Each row was made from one path, in order. Every step used is in the known rows, and no mark comes twice. Write each row's path.
Each row is shifted at random along 7 fixed directions that mean nothing.
Known rows:
tiso, tatalub, segi, lovupur: [  63 -170  127    7  236  -47   68  182  254  -23 -139   81  192  271
 -238 -174 -212  205 -259  -79   64   42  135  -34  311  140  116   13
  343   89 -150  -98  117  -45   41  138  -49 -221  220  -40 -164 -163
   61  -26 -267   16   59 -269  203  217   55  -54  -90 -200  -86   38
   32  141  -73  -47  -27 -183]
nito, tatalub, makubo, lalem, nudi, segi, tiso, rusif: [ -90   39  -84  252  114  -45  -35 -174  232   95 -209   61  167  448
 -251  158  -69  -21  -88   -3  134 -378  378 -230 -130  230 -161 -252
   22  134  114 -123   54   18  193  169 -169  -17  111 -161 -355  -16
  -15 -179  207   69 -211  -41   51   55  592  176   46 -166  149  -24
  103  178 -366 -208  121  -62]
makubo, lalem, nito, tatalub, nudi, segi, tiso, rusif: [   6 -151   56  209  321   -9   -3  125  309   71 -433  -68   89  107
 -356  -56 -344 -171   73   11  177  -50  271  -66  200  -17   51  192
  101 -108  -26  -12   87  138   83   66 -188 -239  137  183 -321  -57
  281  -55 -233   60    8 -184  232  129  433 -141 -179 -183   31   77
  232  228 -265  -44   44   -3]
tatalub, makubo, rusif, tiso: [  18 -595   77   60  123  -26   62   69  267   82 -154   30  334  336
  -64 -287 -131    7  130  169  184    4  280   56  180  280  448  102
  375 -212 -209  -45  271 -108   40  132 -267 -248  113  119  -58  -75
  157 -440 -309 -193 -100  141  415  161 -104 -329 -253 -343 -139  164
  -10  216  -31  103   74   96]
nudi, segi, nito, tatalub, rusif, tiso: [  34  -53   49  194  143  -79  -26  -32  137  -75  -60  184  -55  294
 -124 -214  -78  156 -145   64  238 -428  168 -226   61  290 -154 -250
   78   41   87  182 -213  -74   -2 -172 -252  143  143   17 -251  133
   11 -279  204   61 -108  -30  175  140  280  126  -20 -155  -36   36
  -92  224 -284  -19  157  -68]
nudi, nito, tatalub, rusif, tiso, lalem, segi: [  94 -141   97  121  342 -152   43  101  203 -130 -242   88 -177  188
 -285 -231 -215  119  -78 -109  219 -191  127  -68   60  157  -28  -54
  284  -66   82  121  -86  -55  233  -76  -13   73  127  118 -223   77
   51 -131   55  -25  -97 -174  226  164  166 -103  -19 -250 -144   67
   62  236 -329   41  182  -56]
makubo, rusif, tiso, tatalub, segi, nudi, nito: [ 173 -379  179  277  303    9  -82  303  306   64  -65   91  239  440
 -255 -307 -263  165   -9  172  101 -173  171  -65  290  468  434   81
  351  -96 -172 -102  332  -79 -121  -72 -210 -143  236  185 -165 -203
  125 -388 -358  111 -258   13  448  291   74 -272 -362 -328  -40  211
   64  402 -102   53   93 -206]
nito, tatalub, makubo, lovupur, lalem: [-122  -20  -66 -141  -43  -40  263 -103   72   79 -169  175  -28  295
  -84  -40    1   39 -130    9   92    7  193    8  -68    1    3 -174
  138 -114  -52  106   -3  -93  234  394 -169  -75   57 -141  -47  276
   26  -48  104 -137   67 -137   56  -67  235  164  107 -255   10  -79
   60 -125 -163   52   78  204]
segi, tiso, lalem, nito, tatalub, makubo, nudi: [ -17  -98   90   13   90   28  213    9  171  226 -394  -78  153  267
   49 -100 -252    6  154   57  163 -183  415   25  143   28   32   63
    5 -137 -143  234  -97  -37  220   65 -355 -221   63  124 -358  368
   31   -2 -151 -146  -24   19  348  256  227  -11   22 -242   -2   48
  274  120 -245  167   17  219]
lovupur, segi, tatalub, nudi, makubo, rusif, tiso, lalem: [ 113 -202  122  267  202 -119   43  -31  326   51 -230  124   50  343
 -373 -221 -201   71   65  -59   81 -102  329   -6  -84  382   59  -14
  414  -42  -41  -28  342 -125  135  109  -58  -71   60   54 -186 -192
  173 -194    6  -55 -148  -57  255  205  253 -176   50 -329    6   95
  -12  288 -421 -210   90 -150]
lovupur, segi, tiso, lalem, nudi, nito, tatalub: [ -37   23  224  178   30   60   96   41  -32   36   57  249 -175  364
 -410    3 -225  194 -129   36 -228 -390  175 -134 -159  398   96 -135
  156   44   54  203  207  -11   21   32  -56 -200   40  135 -124 -147
  -44   85  241   44 -282  -37  234   73  352   55   41   35   -7  -50
   43   35 -365 -102   96 -193]
nito, tatalub, segi, tiso, lalem, nudi, makubo: [-147 -206  151   89  -18  160   72   -4   25  121 -217  130  140  430
 -117 -137 -107  158  -55  167   12 -160  466   27  256  290  219   38
  185 -136 -195   59  334 -224   80   58 -223 -266  103  -38 -216  111
    9  -60 -133  -92 -218  123  432  192  103  -67  -14 -337 -120  111
  210   76 -112  207   -9   25]
lovupur, nito, lalem, tiso, rusif: [ 122  -48   69  289  113  -90  -32   63   54    1 -210   58    7  154
 -230 -227 -214   13   62  111   84 -343  170 -193 -142  139  130    7
 -180  -50  -19   12  112    5   29   37 -174 -169  134  285  -76  366
  -22 -117  -83  -53 -286  -42  205  227  166   50 -144  -10   71  -71
   93  218 -147   40   36    3]
segi, nito, lalem, nudi, makubo, tiso, tatalub: [  81 -237  157   36   82  217  291  -49  239  103  -15   84  -56  389
 -180 -168 -191   60 -105  -53  172  -47  312  -44   15  329  192 -182
  218  -57    0  -27  381 -192  256  242 -232 -223   21 -102 -302  -36
  -19 -141  -50  122  -65   89  369  259  241  -34   79 -157   11 -125
  119  -82 -235  -65  -19  126]
segi, lovupur, nito, tatalub: [-130  113  152  -64  -52  112  248   40   18  100  -31  237  -95  170
 -258  -36 -126  -79 -120   74 -150 -154  -26  -33 -135   27  139  -82
  142  -44 -121  243   32   54  -33  209 -263 -321   20  112  -20   82
 -117   15  112  -75   22 -147   76   23  190  143   59  -49   89 -170
   52 -246 -114  -99  -28   92]
tiso, rusif, tatalub, segi, nito, lalem, nudi, makubo, lovupur: [  53 -264  -24   46  260  -39  -61  303  425  -52 -175  119   86  363
 -484  -28 -225  144  -81   91  189  -90  240  -55  132  216  210   68
  518  -82  -86 -248  255 -107  -45  122  -62 -123  138  128 -151 -233
  251 -165  -16  309 -167 -304  239  169  335 -144  -21 -126    0   58
  152  237 -232 -146   -3 -167]
makubo, rusif, tiso, tatalub, nudi: [ -63 -106  170  256  -41  167   81  -86   35  268 -252   13  237  195
   34 -207 -118 -104  137  178   50  -85  253   40  103  205   91   -5
  117 -135  -91   90  -27   -5  136  -41 -332 -228  101   20 -215  106
   25 -228 -102 -130  -30  175  326  117  134  -96 -149 -381  141  111
  147  242 -146  -58   45  114]
makubo, lovupur, segi, nito, tatalub, tiso, rusif, nudi: [ 124 -211   92  117  201   -2   93  165  375   59  -21  175  189  376
 -385 -109 -345   65 -143  129  113  -63  212  -94  201  359  228   -5
  305  -77  -52  115   35   65   22  171 -222 -167  217  136 -266 -123
  158  -50 -176   20   66 -104  279  150  326 -177 -168 -174  115   15
  139  136 -341 -123    9   48]
lalem, segi, nudi, makubo, rusif, tatalub: [  56   41   23  108  274  -40  -59  267  416    2 -386 -137  156  340
 -314    8 -217  151   -9   32  222  -40  102  -37  128  166   23   72
  304   48    0 -196  -45  140   67  131  -60 -129  -10  133 -276 -192
  212 -144   86  202 -140 -390  -14  301  334   -7  -22 -239   -1  167
  159  339  -52 -198  150 -229]
makubo, lalem, nito, tatalub, rusif: [ -48  -13  163  -34  156  -89   90  128  146  -78 -150   52   33  209
 -140 -178 -312  -65 -140  108  141  -77  -32  -61  110 -100  -20  -63
  116  -67    1  114  -85   91   20  192 -204 -189  103  105 -172  253
  113    5  -98 -115  133 -302   82   96  229  120   33 -100  -69  -68
  116  114  -99   74  118  264]
segi, nito, tatalub, nudi, makubo, lovupur: [ 113   80 -177  -79  205   87  -22  332  358  -46 -511  -18   59  160
  -96  144  -62    9   83  164  278  -33  213  -68  257  -78  -57  195
  105 -101 -224   87  -65   -7  -41  149 -180 -124   -7  193 -113  150
  309 -107   60  281   69 -367   -7   43  378   16 -143  -90  113  122
  181   47  -60  -40  133 -123]
rusif, tiso, tatalub, makubo, nudi, nito: [  43  -19   22  -18  116   82  179  -30  283  151 -311  -88  202  181
  -84   64 -135   29   70  -82  159 -245  207  -32 -141  160 -146 -136
  147  108   -1   42 -189  -50  228   32 -163  -38 -118    5 -217 -104
   36 -143  205  123  -64  -99   89  134  412   51  -46 -127  113   39
   85  281 -292 -253  116 -191]
tiso, tatalub, rusif, nudi: [-113   45  -14  252 -102  191  -90  225 -165  275 -191   61  368  118
  -61 -154    4 -261  131  478 -200  -79  149   25  257   94  187  383
  -73 -266 -289   -9  142 -113 -246 -298 -204 -426  184  148  -15  227
   21 -139 -208 -135 -267  270  236   93  138 -115 -276 -361   38  241
  458  238   69   90   56 -102]
makubo, rusif, tatalub, tiso, lalem, nito: [ -56  -20  113  143   55   16   54  194   49   86 -267  -15   59  131
 -357 -168 -318 -152  169   86   15 -107    5   37  -16  -53   29  150
  253 -154  -95   96  -70  122    0  -92 -202 -258  -21  318  -58  -18
  135  -51   61  -52  -32 -163  121   33  191  -96  -27 -184  -55   53
  206  212  -58  -82   76   43]
segi, lovupur, lalem, nudi, nito: [ 133  172   11  147  187  -76  -24   49   40   68 -288  166 -201  141
 -254   13   42   10   55   51   99  -78  245 -324 -187   96   66   23
  -90  -48  -26   81  159   20  159   17  -65 -139   44   40 -117   88
   24 -114  175  179 -181   29  145   69  222  118  -70  -43   54    5
   77  -34 -205   21   34 -174]
nudi, makubo, rusif, tiso, tatalub, nito, lalem, segi: [-159  194  -38  120  -31  117   19  188  -36  200 -331  -13  290  -10
 -290   34 -229  -60  160  311  -19 -300  150  -62   46  111  -68  188
  -99  -56 -186   28  -67   55  -73 -185 -294 -356  -18  150   10  432
  122 -119  198   94 -268  -61  151  298  357   54  -68 -249   10  280
  314  344   19   29  111 -231]
segi, tatalub, makubo, lovupur, nito, lalem, tiso: [ -54   20    0  138  -75   23  265 -112  -71   23   22  283  -82  373
  -70  -73    9    0  -58  -28   92 -339  248 -130 -379  157  134 -307
   19  -76    1  136  212 -192  121  263 -252  -64   87  -74  -38  347
 -182 -105  123  -31 -208  -65  118   39  225  272  183 -162   20 -178
   -1  -49 -249    0   29  135]
lovupur, nito, tatalub, nudi, makubo: [-116    6   11  -74 -149  235  155   83   17   14 -383  138 -225   94
   -1 -134   88  -23  102  123   43  -73  173   96  -80  -70  142   59
   11 -181 -243  167  166 -210   20   64 -190  -16 -158  146   81  205
   67  -64  205  -53 -174  -59   25  -46  203  116  -33 -227  -24   11
   89  -61 -102    2  114   16]
tiso, lalem, nudi, nito, tatalub, makubo, rusif: [ -66    8   14  -53   18  162   82  177  139  188 -335   35  -31  256
 -201   48 -134   27  114  130    1 -115  194   47 -113   59   73  102
  117 -100 -133   33   92    0  215   91 -173 -208  -61  112 -137  150
   57  -48  215  -17  -95  -21  199   59  310  -94   50 -209   99   13
  299   31 -263  -59  163  110]
segi, nudi, makubo, lalem: [ -98  -61   10  117  -25  165  246 -162   65  385 -215  -43  173  159
 -143   10  -38 -206   94  191   35  132  258   31  -26  178  104  125
  -71 -209  -55  -90  315 -129  205  228 -280 -300  -59 -102 -208  114
   21 -101  -65  -89  -20  285  287  143  212  -82   51 -349  100   10
  251   33  -64    3  -72  135]
lalem, tiso, tatalub, rusif: [   5   -2   67  102  127  -38  -10   20   28 -157 -326  -67  -77  192
  -24 -219 -179   88 -101 -212  247  -84   18 -131  -30  -17 -134 -159
  191   87  177   30 -282   42  256  114   35  -23   48   17 -257 -115
   14   -1  158   -2  -18 -411  -82  -39  185  139   -4  -67  -91    1
  -52  264 -148 -177  209  -70]
lovupur, nito, lalem, tiso, tatalub, rusif, nudi: [  22  212   46  239  -50  112  -80  264 -183  120 -464  -52  167   70
   21 -229 -173 -114  249  314   64 -212  226  -94   88  -76   62  313
 -230 -203 -260  164  -36  -24  -37 -107 -263 -251   46  342  -79  663
   99  -61  -67  -71 -341  -78  214  357  263   62 -283 -150   32  160
  480  371  -19  212  137   18]
tiso, tatalub, nudi, makubo, lalem, segi: [ -68 -121   53  -12  138  192  207   50  218  112 -430  -91   44    6
 -367   16 -163 -134    0 -125   31  253  145  155   37  -14   17  219
  252  -56  -61 -234  318  -45  247  172   51 -315  -82  -69 -132 -295
  209   64  -13   37   19 -178   92   47  343 -159    6 -302  -37  104
  215  129 -160 -262   64 -230]
tatalub, rusif, tiso, lalem, nito: [-140 -290  291  -30   61 -145  -30  222  -25  -85  -53   87  -37  103
 -250 -314 -340   23   53  166  -67 -192  -78  -45    8   50  148  151
  347 -198  -64  236    8   41 -158  -85  -79 -309   43  374   24 -113
  165  -28   84  -54  -82 -249  238  -82   42 -117  -99  119 -311  159
  -31  296  -68   19  118 -109]
nudi, nito, lalem, tiso: [   2  153  116   54   47   63   61   30 -137   -8 -276  -14 -132   80
   -9   -6 -145  172  -14  -21  168 -248  134 -228  -76   17 -121  -97
 -171   38   89  255 -196    3  220   36 -151  -42  -39  170 -118  416
   18   78  230  102  -99 -163  148  146  177  220    8   64   18 -116
   97  111 -122  110   98   37]
nudi, nito, tatalub, rusif, tiso: [ 165 -234   35   70  357 -145  -61  216  280 -209 -290   50  -23  280
  -40 -286 -128  118  -48    1  369 -119  166 -110  301  134   99  -53
  332  -85  -46  129 -114 -109  104   -5 -105  127  141  181 -202   93
  156 -281 -137   36  -27 -216  215  161   56  -84 -220 -251 -111   56
    2  236 -158  143  184   42]
segi, tiso, tatalub, makubo: [-154  138   19   94  -98   52  -59  190  -63   92  -99  -45  409  291
 -102  188 -126   37  -15  214 -226 -420  142 -131  154  107  -30   63
  -15  110 -160   89  -52   41 -278   11 -167 -416   65  170  -12   25
   15  -40   88   72 -232 -207   14   17  332  205 -164   77   -3  143
  138  232   92  -94   82 -361]
segi, lovupur, nito, lalem, tiso: [  78   71   64  188  126  -40   37  115  -79   17 -257  118  -45   92
 -217 -115 -146  -59   96   88   67 -194  153 -252  -94   17  146  120
  -69 -101 -159  159  173   39    6  101 -207 -288   85  272  -24  354
   19  -75  -27   54 -212 -143  195  236  107   84 -141   47   -9  -33
  106    7  -41  125    5  -66]
makubo, rusif, tatalub, tiso, lalem: [  54 -138   13  346  115 -135  -14   41  -71  -51 -275   50  -83  202
 -143 -309  -56  -66  170  -24  218   -5  134  -46   93   -3  -14   50
  280 -183  -91  -22   53  -95  161  -95  -97  144   67  199  -73   88
  108 -163   28  -63 -179 -100  143    7   70  -61  -36 -360 -132   68
   65  234  -53   27  104   30]
tiso, tatalub, nito, lalem, nudi: [ -69  114  -16  -45  -47  175   33  323 -111   -3 -276   52  -87  -45
  -97  -41 -103   10   57  154  -11  -85   93  -11   25 -115   11  164
  -15  -78 -215    6    5  -63   92  -41  -74 -224  -15  127    6  283
  109  105  104  162 -185 -254   96   66  312  100 -148 -103  -11   58
  306  126  -11   38  112 -169]
segi, nudi, makubo, rusif, tiso, tatalub, nito: [ -27 -155  -33  124   92  124  -77  377  244  195 -188    8  323  252
 -315  -65 -203 -109  182  374  -55 -187  115  -39  118  319  327  274
  164 -158 -293 -104  302  -49 -238  -67 -263 -409   36  235  -33 -127
  161 -311  -97  179 -296  -14  233  153  262 -184 -318 -271   41  291
  220  316   80  -44  106 -318]
nudi, makubo, rusif, tatalub: [-156  -78  -37   77  -56  165  138   77   62  232 -304  -19  244  170
 -168  -88  -49 -155  145  239   44   70  149  140  158   80  147  159
  210 -196 -178  -74   63  -80  -28   13 -294 -295  -57  108  -17   83
  118 -198   -3  -99  -55   82  173  156   84 -110   59 -442   26   82
  229   77   85  -14    9  148]
tatalub, makubo, tiso, rusif, nudi, nito, lalem: [-117 -335  103  114  -49  138   39   81   -6  157  -38  104  192  273
  -25 -118  -91   -1   62  230   35 -166  374 -113  116  218  354  104
   39 -231 -195  161  376 -239  -49  -15 -265  -84  107  166  -39  236
   64 -217  -93  -74 -378  247  395  103  134  -56 -190 -165 -129  109
  258  148 -138  203    7   86]
makubo, lovupur, nito, lalem, tiso: [  71   95  -10   87  137  -61  124  200  -60  -79 -394   27  -85   15
  -94  -74 -204   18  120   28  261  -38   78 -155  -62 -141    4   90
  -54 -141  -90  135  -92  152  128  276 -158 -132  -16  295   16  384
  191   93   64  178  -21 -463   47   94  251  118 -107  117  -20   -2
   88  133   19   79   66   26]
lalem, nito, tatalub, tiso: [  71 -159  145  -67  136  -53  191  -52  271 -182 -170   70 -197  357
   14 -332 -174  195 -179 -186  350 -127  154  -77   57   48   39 -378
  144   46   81  207 -216  -44  318  145 -168  108   51   -2 -282   54
  -46  -13  -17  -70  148 -184   51   72   44  167   37 -187 -117 -182
 -134  -18 -200   18  107  228]
makubo, tiso, rusif, nudi, nito: [  47 -455   72  362  230  130 -139  346   51   25  -93   84  175  107
 -320 -174 -148 -215  186  298  -21  -17  176 -108  291  224  571  447
  138 -354 -251  -17  566  -83 -327 -206  -84 -281  161  452   64 -290
  222 -249 -385  113 -464  155  332  -40   86 -350 -493 -116 -175  264
  257  172   85  108   -7 -241]
nito, tatalub, tiso, rusif, nudi, makubo: [-113  -25  -40  208  -66   62 -117  -29   52   94 -230   63  225  372
  -92  -93   26  -56   35  254   62 -227  311 -145  212  204   59   -1
  -17  -77 -148   39   80 -169  -17 -111 -207  -34   94   96 -166  160
    0 -122   40  -35 -269  150  101   12  221   82 -135 -338   50   76
  206  130  -71   -3   67  -39]

Write each row's path:
[-166   70  121  214  -64   72  -47   15    3   87 -160  101  205  401
 -266   78  -81  118  -13  166  -88 -426  365  -99  -55  264  -63  -63
  160   19  -79   26  145 -150  -94 -108 -137 -224  -16   29 -105  -87
  -19  -73  229   89 -365  -16  197  148  311  134   79 -110  -60  127
  184  305  -85  -34   -1 -273] -> rusif, tatalub, segi, tiso, lalem, nudi, makubo
[ -14  103 -104  100   -2  112  128  201   56  291 -201  126  200  181
 -271  -79 -153 -103   48  284  -26    0  219  -11  138  184   60  246
  100 -214 -190   20  132 -123  -51  -22 -230 -272  122   43  -94  292
  143  -73   38   44 -118   74  254  290  388  -99  -23 -299   85  174
  404  193 -238  -20   64  -50] -> tiso, tatalub, rusif, nudi, makubo, lovupur, segi, nito, lalem
[  27  -20  288  232  178   85  185  -17   22   61 -253  -50   54  146
   -4  -51 -230   85  -96  -76  192  -51  338  -92  252  116  -21  -58
  -49   28   52  130    5   -9  298   40 -205  -74  117  -51 -376  251
   45   70 -165  -55  -10  -72  375  296  266   81  -27 -289  -40   48
  200  292 -245  109   10   61] -> makubo, lalem, segi, tiso, tatalub, nudi, nito
[-145  177  164  173  -73  100   75   45 -206  210 -301  -23   90  113
  -98 -220 -176   38  -37  196   23   -9  249  -74  196  114   16  170
 -133 -173  -64  147  104  -37   62   -5 -206 -186   45  -23 -247  441
  102  -46   53 -136 -243    5  215  223  259  177  -33 -324 -213  298
  332  314  -82  206   64  -32] -> lovupur, lalem, segi, nudi, makubo, tiso, tatalub, rusif
[  24  -13   17  118  195 -174   23  -10  268   20 -260   63    7  403
 -275   43 -231  233  -67  -83  242  -89  351 -259  -46  296  -42 -184
  263   82  132  -88   65   96  286  369  -45  -55   74   -9 -313  -82
  180   53  242  317  -59 -311  131  159  453  100  106   71   77  -23
  -27  194 -348 -226   33  -93] -> nito, lalem, nudi, makubo, lovupur, segi, tiso, rusif
[ -61 -186  280  -70  111    1  140  103  160  -29  -35  136 -278  232
 -340 -201 -290  116 -132  -71   -6  -45    1   59  -44   90   80   36
  404 -125   73  147   25  -26  179   52   -3 -150   88  114 -222 -151
   22   85  145 -101  -82 -209  235   37  265 -136  129 -140 -129   16
  156   65 -355 -125  138   -9] -> tiso, lalem, segi, nito, tatalub, rusif, nudi
[  54  -75   73  185  208  -30  141  -83  358  125 -160  132  128  318
 -403   42 -211   13  -15  103   72 -372  341 -107  -99  392  -84 -102
   95  -48    4   93  121  -36  124   19 -212 -268  107    2 -232   62
    2 -144   84   82  -74   41  302  215  354  -76   49 -177  100  106
  115  170 -319  -98   38 -161] -> rusif, tiso, lalem, segi, nito, tatalub, nudi, makubo, lovupur
[   7  -22  202  209   17  -25   26   11   57  -31 -154  111   13  253
 -220 -256 -266  172  -96   27   98 -419  219 -106 -151  144   47 -176
   33   19   19   92  -25  -91   62   39 -210  -22  102  163 -130  341
  -54  -93   20 -121 -284 -150  234  315  206  157   -1 -100   13 -101
  120  330 -251   50   13   75] -> lovupur, nito, lalem, tiso, rusif, tatalub, segi
[ -39 -215   63  217  118  139   89  142  175  220 -282   47  115  187
 -114 -219 -193  -79  154   30  187   29  297  -20  133  204  226  110
  152 -146 -102   31  -13   17  162 -130 -298 -151  121   46 -243 -149
   92 -161 -139   23 -130  107  356  175  296 -221 -194 -453   54  180
  233  276 -154  -37   57    0] -> makubo, rusif, nudi, segi, tiso, tatalub, nito
[ 151  -72 -168  156  299   43  199  -45  457  201 -374  -62  201  158
 -394   12 -246  -85    7 -100  245 -177  396  -17   -4  167 -226   49
  -20  -13  -17    5    3    0  258   89 -253 -152   44  -53 -326  107
   92 -250  -45  -51   53   83  212  305  449 -182   -5 -268   91   45
  267  120 -331  -79   47    7] -> nudi, segi, nito, tatalub, makubo, tiso, lalem
[  33 -155  317  226  220  -66 -155  196  359 -110   20   74  223  445
 -287 -105 -407  185 -259   51  125 -435  220 -289  204  333  -90 -197
  281  148   27  114   92   36 -180   26 -218  -38  213  214 -313  -57
  193 -149  -38  197 -120 -330  252  193  420  154 -108  108   28  -33
   66  382 -231 -118    9  -71] -> makubo, tiso, rusif, tatalub, nudi, segi, nito, lalem
[  24 -114   13  190  198 -121  -40 -127  398   29 -237  -11  261  474
 -293  -53 -173 -111  -69  -17  224  -99  283 -181   90  221  -76 -156
  192   54   29 -133  141  -61  215  206 -117  -16  101  -32 -330 -114
   59 -118  -50   -4  -55  -53   80   69  400   11  -48 -294  137  -55
  134  190 -210 -195   63   28] -> nito, tatalub, tiso, rusif, nudi, makubo, lalem
[-118 -110   51  237   50   10  109 -132   47  197 -265   84  230  174
 -270 -186 -129  -59  -32   84  137   -8  451  -92  195  171   89   47
  131 -169 -115   69  223 -193   44   33 -271 -109  102  -60 -177  193
   79 -233  -93 -162 -194  141  310  242  124   25   46 -402 -154  165
  211  180 -129  169 -145   82] -> nudi, makubo, tiso, rusif, tatalub, segi, lovupur, lalem
[ -68  325   94  146   33   65  107   78 -256  121 -380  -57  -63  -13
   93  -65 -163  154  -20   -2  185 -173  264 -121  248  -54 -212   28
 -156  -28   58  302 -407    5  270 -155 -230   33  103   43 -309  710
    9   88  168    1  -75 -106  256  327  258  223   52 -228  -63   87
  311  289 -246  209   76   78] -> nudi, nito, lalem, segi, tiso, tatalub, rusif
[  31  -30   39   60  129  128  189  105  136  125 -284  192   71  170
 -158  -88  -47  -16   -2  144  108 -159  267  -34   -2  130  267  106
   -8 -115 -251   74  229  -54   40  -33 -290 -171  108   44 -156  345
  -37 -160 -106 -101 -241   80  230  312  163   40  -56 -347  -39   89
  206  -21 -229  118   30  -17] -> lalem, segi, lovupur, nito, tatalub, makubo, nudi
[  76  -80  -87  357  162  -55   65   41   96  157 -285   51  129  -18
 -356 -141 -248  -99  118   73   80 -160  436   -5   99  167   68  168
  105 -171  -43   71  -59  -85  148  -93 -196 -139  191  132 -204  275
  115 -179 -199 -161 -228  107  374  378  266 -179 -160 -381   47   96
  321  326 -338  109  -51  -11] -> lovupur, segi, tiso, rusif, tatalub, nito, lalem
[ -72 -177  288    8   29  119  217   -4  183    6  -67   46  -26  418
  -77 -163 -229  199 -102   22  160  -99  282  -39  183  240   85 -122
  168  -65  -59  222  110 -140  153  135 -215  -63  -26   70 -271   72
   25   43   77  -28 -182 -102  264  272  262   55  123 -193 -159   65
  198   62 -141   59   66  106] -> rusif, nudi, makubo, tiso, lalem, segi, nito, tatalub
[ -51 -123  113  171  107  -11  -26  210   67   73 -197   35  265  352
 -303 -105 -333   85    4  184   55  -45  287 -120  247  262  243  175
  257 -115 -123   -1  233  -15  -14  235 -150 -339  159  255 -201  173
  257   88 -166   90 -203 -292  312  314  270  -69  -66 -147   13   59
  299  234 -155   30   14    8] -> nito, lalem, tiso, rusif, nudi, makubo, lovupur, segi, tatalub
[  46 -164   57  310  102   67 -122  323 -105  -63 -302   67 -145  173
 -251 -252 -106   21  233  147  196  -77  156  -79  195   64  129  266
  276 -211 -216  -10  170  -48  -24 -279 -161   51  -11  355  -98  -10
  282 -163  134  173 -318 -147  259   72  217 -141 -164 -249 -195  206
  177  288  -85   40  162 -147] -> makubo, rusif, tatalub, tiso, lalem, nudi, segi, nito
[-186  -47  156  -60 -111  125   92   64   32   84 -373   70  -41  169
   -5  -62 -172   95   42  101  151  -96  257 -126  -90   53   88  -21
   18 -102  -76  204   68  -34  125  216 -257 -116  -48  149 -104  270
  147  103  241   83  -26 -225  184  -26  258  161   45    5   40    1
   58  165 -205  -39   21  127] -> tatalub, nudi, makubo, lovupur, nito, lalem, tiso, rusif
[-123 -247  288  -19 -127  209  188  238 -206 -100 -162  136 -151  242
  152 -365 -114  239   21   88  212  -36  341   13  193   42  353   41
  175 -192 -317  220  364 -208   68  183 -304   45  -82  198  -87  437
  208  -11  -20    6 -276 -242  376  256  137  145  -69 -146 -347   33
  155  110  -92  291   54  218] -> lovupur, nito, lalem, nudi, segi, tatalub, makubo, tiso
[  11 -152   66  -16  129  101  118  211  294   73 -351   55  193  306
 -146  -88 -198   36   45   69  142 -245  274   -9   69  165  173   76
  134  -28 -241   81  143  -13  -53   91 -315 -146  -10  194 -164   53
  152 -164  -89   20 -156 -135  214  206  375   -2 -181 -165    8   62
  131  170 -180   -9   84  -56] -> lovupur, nito, tatalub, makubo, nudi, segi, tiso
[  65   84  -47  162  144  -78  240   84  117  162 -371    4 -127   75
 -224  -84 -123   95  113   48  167   -5  226  -17  -94   83  -21  134
 -166 -156  -74  -26   58    8  269  106 -137  -51  -24   93 -153  340
   37   90  137   43 -106 -101  157  258  278   -8  131 -227  -49  144
  192  200 -173   14   20  -65] -> tiso, lalem, segi, nudi, makubo, lovupur, nito
[ -19    5  232   83  117  193    6  169  209  147 -154   23  251  371
 -372   25 -341  125 -147   92  -21 -331  231  -54  -40  301   99   -7
  250    8   -1   88  112  -59   10   69 -203 -329   59   98 -244  -27
   46 -124  -83   66 -172  -96  352  346  268  -20 -120 -131  105  -47
  333  302 -184   34    2  -81] -> rusif, tatalub, segi, nudi, nito, lalem, tiso
